Below is a small trained network, with its code and all its weights. Each question gives an input and a target symbol and asks what happens when units are switched off, that is, made to give their printed mean instead of their output.

import numpy as np


def w(rows, s, z=0):
    codes = np.array(rows[::2]) - 128.0
    scale = np.full(codes.shape[1], s)
    scale[-1] = z or s
    return codes * scale


def norm(h):
    return h / np.sqrt((h * h).mean(-1, keepdims=True) + 1e-5)


def f(y):
    return y / 2 * (1 + np.tanh(0.7978845608 * (y + 0.044715 * y**3)))


def softmax(a):
    e = np.exp(a - a.max(-1, keepdims=True))
    return e / e.sum(-1, keepdims=True)


def log_softmax(a):
    a = a - a.max(-1, keepdims=True)
    return a - np.log(np.exp(a).sum(-1, keepdims=True))


def net(x, mask):
    ids = ['ΨΩαεμσ'.index(c) for c in x.split()]
    T = len(ids)
    res = E[ids] + P[:T]
    u = 0
    for l in range(2):
        r = norm(res)
        for j in range(2):
            rows = slice(2 * j, 2 * j + 2)
            q, k, v = (r @ M[l][rows].T for M in (Q, K, V))
            z = softmax(np.where(np.tri(T) > 0, q @ k.T / 2**0.5, -1e9)) @ v
            o = O[l][rows]
            res = res + np.where(mask[u + j], z, o[:, -1]) @ o[:, :-1]
        u += 2
        y = f(norm(res) @ A[l][:, :-1].T + A[l][:, -1])
        res = res + np.where(mask[u : u + 12], y, B[l][:, -1]) @ B[l][:, :-1]
        u += 12
    return log_softmax(norm(res)[-1] @ U[:, :-1].T + U[:, -1])


Q, K, V, O, A, B = {}, {}, {}, {}, {}, {}
E = w([
[22,170,83,120,154,128,125,40],'Ψ',
[145,191,213,106,119,183,178,87],'Ω',
[172,118,70,87,210,58,72,85],'α',
[134,211,90,138,140,243,40,78],'ε',
[54,88,95,74,115,74,60,253],'μ',
[255,165,183,195,146,83,230,163],'σ',
],0.017)
P = w([
[137,2,171,206,164,151,126,74],'0',
[38,42,202,140,119,112,187,169],'1',
[82,141,170,175,117,98,97,111],'2',
[90,173,150,169,113,128,108,123],'3',
[115,188,153,158,117,134,108,129],'4',
[127,205,134,159,117,145,102,136],'5',
[143,213,139,148,114,144,100,139],'6',
[162,222,130,150,116,149,93,136],'7',
[165,238,122,155,127,148,89,141],'8',
[188,234,126,136,117,155,91,134],'9',
[198,241,122,135,123,156,94,138],'10',
],0.0083)
Q[0] = w([
[158,180,131,101,135,111,122,149],'L0H1',
[149,149,170,135,171,110,67,186],'L0H1',
[3,197,93,188,37,132,147,126],'L0H2',
[108,64,123,92,220,144,191,157],'L0H2',
],0.0069)
K[0] = w([
[203,136,92,226,142,179,236,186],'L0H1',
[195,33,176,167,97,116,103,207],'L0H1',
[179,63,58,6,125,170,40,177],'L0H2',
[149,184,254,134,143,48,213,117],'L0H2',
],0.0045)
V[0] = w([
[31,74,120,3,159,178,86,2],'L0H1',
[128,33,71,160,107,131,75,212],'L0H1',
[144,166,92,177,115,70,128,220],'L0H2',
[145,106,162,147,185,235,191,92],'L0H2',
],0.0067)
O[0] = w([
[62,141,151,137,202,24,77,66,71],'L0H1',
[118,233,115,255,85,131,71,76,1],'L0H1',
[204,162,151,84,179,84,183,109,101],'L0H2',
[165,207,111,243,147,139,34,131,128],'L0H2',
],0.0091,0.003)
A[0] = w([
[135,212,68,96,252,115,70,125,162],'L0N1',
[93,78,60,53,154,170,113,112,83],'L0N2',
[150,80,190,123,101,65,165,177,114],'L0N3',
[94,145,209,119,89,184,159,10,109],'L0N4',
[130,111,64,78,159,75,107,2,255],'L0N5',
[91,12,130,171,97,130,82,134,162],'L0N6',
[169,106,27,159,147,140,155,163,148],'L0N7',
[131,173,170,202,113,106,206,19,133],'L0N8',
[177,185,140,162,101,125,128,89,150],'L0N9',
[174,92,103,64,177,162,152,204,127],'L0N10',
[187,135,120,165,68,81,165,161,106],'L0N11',
[167,51,183,223,134,88,182,151,114],'L0N12',
],0.0098,0.0039)
B[0] = w([
[130,78,234,65,142,49,153,164,254],'L0N1',
[49,99,97,173,105,69,25,109,165],'L0N2',
[119,208,112,167,186,97,52,102,172],'L0N3',
[126,101,112,189,69,53,66,115,229],'L0N4',
[1,54,179,8,131,132,201,151,225],'L0N5',
[26,7,123,144,102,112,30,127,159],'L0N6',
[161,114,96,172,51,71,118,84,167],'L0N7',
[65,16,131,203,148,167,45,115,174],'L0N8',
[98,61,132,111,177,158,47,108,174],'L0N9',
[171,101,152,187,129,156,109,97,224],'L0N10',
[111,96,66,78,119,109,145,77,161],'L0N11',
[17,208,57,189,229,78,82,5,155],'L0N12',
],0.0071,0.0072)
Q[1] = w([
[228,134,109,147,26,167,152,176],'L1H1',
[177,85,144,149,84,181,210,98],'L1H1',
[191,122,126,143,158,188,171,78],'L1H2',
[149,132,2,107,125,135,160,183],'L1H2',
],0.0088)
K[1] = w([
[211,189,23,216,107,87,192,165],'L1H1',
[158,148,168,208,181,116,212,63],'L1H1',
[202,136,101,176,201,230,192,126],'L1H2',
[132,120,2,147,162,103,117,250],'L1H2',
],0.0083)
V[1] = w([
[177,173,71,97,226,74,182,78],'L1H1',
[109,59,162,53,28,186,90,155],'L1H1',
[97,94,176,85,124,64,83,253],'L1H2',
[168,187,55,99,130,60,148,118],'L1H2',
],0.0063)
O[1] = w([
[58,94,148,194,192,122,187,143,56],'L1H1',
[188,78,84,245,124,200,153,151,135],'L1H1',
[223,146,154,129,126,146,174,68,220],'L1H2',
[224,42,254,147,94,201,76,128,2],'L1H2',
],0.0088,0.0048)
A[1] = w([
[140,153,160,161,123,250,151,129,145],'L1N1',
[40,50,146,121,175,149,96,140,136],'L1N2',
[51,39,123,142,96,150,111,137,30],'L1N3',
[156,145,98,131,141,129,160,82,42],'L1N4',
[136,87,105,93,130,68,103,144,127],'L1N5',
[82,99,142,109,122,80,156,134,106],'L1N6',
[40,99,126,138,149,63,80,106,150],'L1N7',
[200,202,114,92,134,194,143,127,110],'L1N8',
[165,70,112,121,34,233,195,168,2],'L1N9',
[104,237,82,106,113,85,89,93,116],'L1N10',
[203,81,142,116,122,164,73,136,183],'L1N11',
[181,115,112,173,152,175,137,113,63],'L1N12',
],0.014,0.0052)
B[1] = w([
[106,157,129,85,196,115,132,116,135],'L1N1',
[142,98,142,154,80,86,130,86,204],'L1N2',
[132,124,94,165,132,59,62,112,158],'L1N3',
[114,118,118,152,129,111,133,107,126],'L1N4',
[119,143,133,164,126,128,120,81,180],'L1N5',
[139,131,89,153,141,155,122,160,178],'L1N6',
[71,156,112,94,126,146,136,191,249],'L1N7',
[125,136,64,76,130,148,8,146,146],'L1N8',
[115,110,147,202,89,148,220,197,138],'L1N9',
[141,88,163,115,162,127,185,116,191],'L1N10',
[109,116,154,108,147,150,179,146,164],'L1N11',
[142,191,144,188,135,128,133,121,138],'L1N12',
],0.015,0.016)
U = w([
[79,96,76,153,14,57,2,110,153],'Ψ',
[9,200,172,85,167,129,208,187,2],'Ω',
[195,93,192,82,118,111,141,39,175],'α',
[174,182,69,12,185,172,5,143,119],'ε',
[192,100,80,150,27,189,118,200,167],'μ',
[145,227,120,216,166,153,91,53,157],'σ',
],0.0057,0.0042)

Each question gives the input, a string of symbols that net reads in full, and the target symbol t.
The units are the heads (2 rows each of Q, K, V and O) and the neurons (one row each of A and B). Each row of codes is followed by its name. A weight is (code - 128) times the scale printed after its matrix; where a second scale follows, it is the last column's (O, A, B and U).
mask holds one flag per unit, layer by layer, with each layer's heads first. A switched-off unit (its flag False) gives its mean, the last column of its rows in O or B, instead of its output. The means were averaged over made-up inputs and are rounded, as every weight is.
A unit's drop is (log p(t) with every unit on - log p(t) with that unit switched off) / (log p(t) with every unit on - log p(t) with every unit switched off).
The circuit of an input: a set's keep is (log p(t) with only the set's units on - log p(t) with every unit switched off) / (log p(t) with every unit on - log p(t) with every unit switched off). Starting from the 12 units with the biggest drops (on a tie, the unit counted first), units are removed one at a time, each time the one whose removal leaves the highest keep (on an exact tie, the one counted first), for as long as the keep stays at least 0.8.
units of the circuit, in order: the units of the circuit, biggest drop first
most important unit: the unit with the biggest drop
top k neurons: the k neurons with the biggest drops, biggest first
top k neurons in layer l: the k neurons of layer l with the biggest drops, biggest first
input α Ψ ε μ μ ε, target Ω: top 2 neurons	(L0N6, L1N7)
input μ Ψ σ μ α Ψ Ω σ α, target Ω: units of the circuit, in order	(L0H1, L1N11)
input ε Ψ σ μ α, target α: most important unit	L1N7
input ε μ σ σ μ Ω μ, target α: top 2 neurons in layer 1	(L1N7, L1N5)
input σ ε σ Ψ σ μ α, target α: units of the circuit, in order	(L1N7, L1N11, L0H1)
input Ω μ Ω μ Ω, target α: units of the circuit, in order	(L1N7, L0H2)
input α α μ ε μ ε μ ε Ψ μ Ω, target Ψ: top 2 neurons in layer 1	(L1N10, L1N3)
input Ω Ω μ Ψ Ψ α α α μ, target Ω: top 3 neurons	(L0N5, L1N11, L0N2)
input ε Ω Ω Ω σ μ α σ μ, target Ω: top 2 neurons	(L0N2, L1N2)
input α ε ε, target Ω: top 2 neurons	(L1N7, L1N10)
input ε ε α ε Ω σ σ σ Ω Ψ μ, target μ: top 2 neurons	(L1N9, L0N9)
input α Ω Ψ Ω ε Ω μ ε ε, target α: top 3 neurons	(L0N1, L1N7, L0N2)
input σ σ ε Ω, target Ψ: top 2 neurons in layer 0	(L0N12, L0N4)
input μ σ α α Ψ ε, target ε: top neuron	(L1N8)
input α Ω Ω Ω ε Ψ Ω, target ε: top 4 neurons	(L1N8, L0N12, L0N2, L1N2)
input μ μ α μ Ψ α Ψ α μ, target ε: top 3 neurons	(L0N4, L0N12, L1N8)
input α Ω μ α Ψ μ α μ μ σ, target σ: top 3 neurons in layer 0	(L0N12, L0N5, L0N3)
input Ψ Ω μ σ Ψ ε, target ε: top 2 neurons	(L1N8, L0N5)
input Ω ε Ω ε Ψ Ω σ, target σ: top 3 neurons	(L0N12, L1N12, L1N7)
input Ω Ω Ω, target α: top 3 neurons in layer 1	(L1N10, L1N7, L1N6)
input Ω ε Ψ ε Ω μ μ ε, target α: top 3 neurons	(L1N7, L0N1, L0N12)
input μ μ Ω μ Ω Ψ Ω α α Ψ μ, target ε: top 4 neurons in layer 0	(L0N4, L0N12, L0N8, L0N5)
input Ω μ σ σ Ω σ Ω σ, target ε: top 3 neurons in layer 0	(L0N12, L0N4, L0N3)
input α Ω Ψ μ σ Ψ ε σ μ Ω μ, target α: top 2 neurons in layer 0	(L0N5, L0N8)
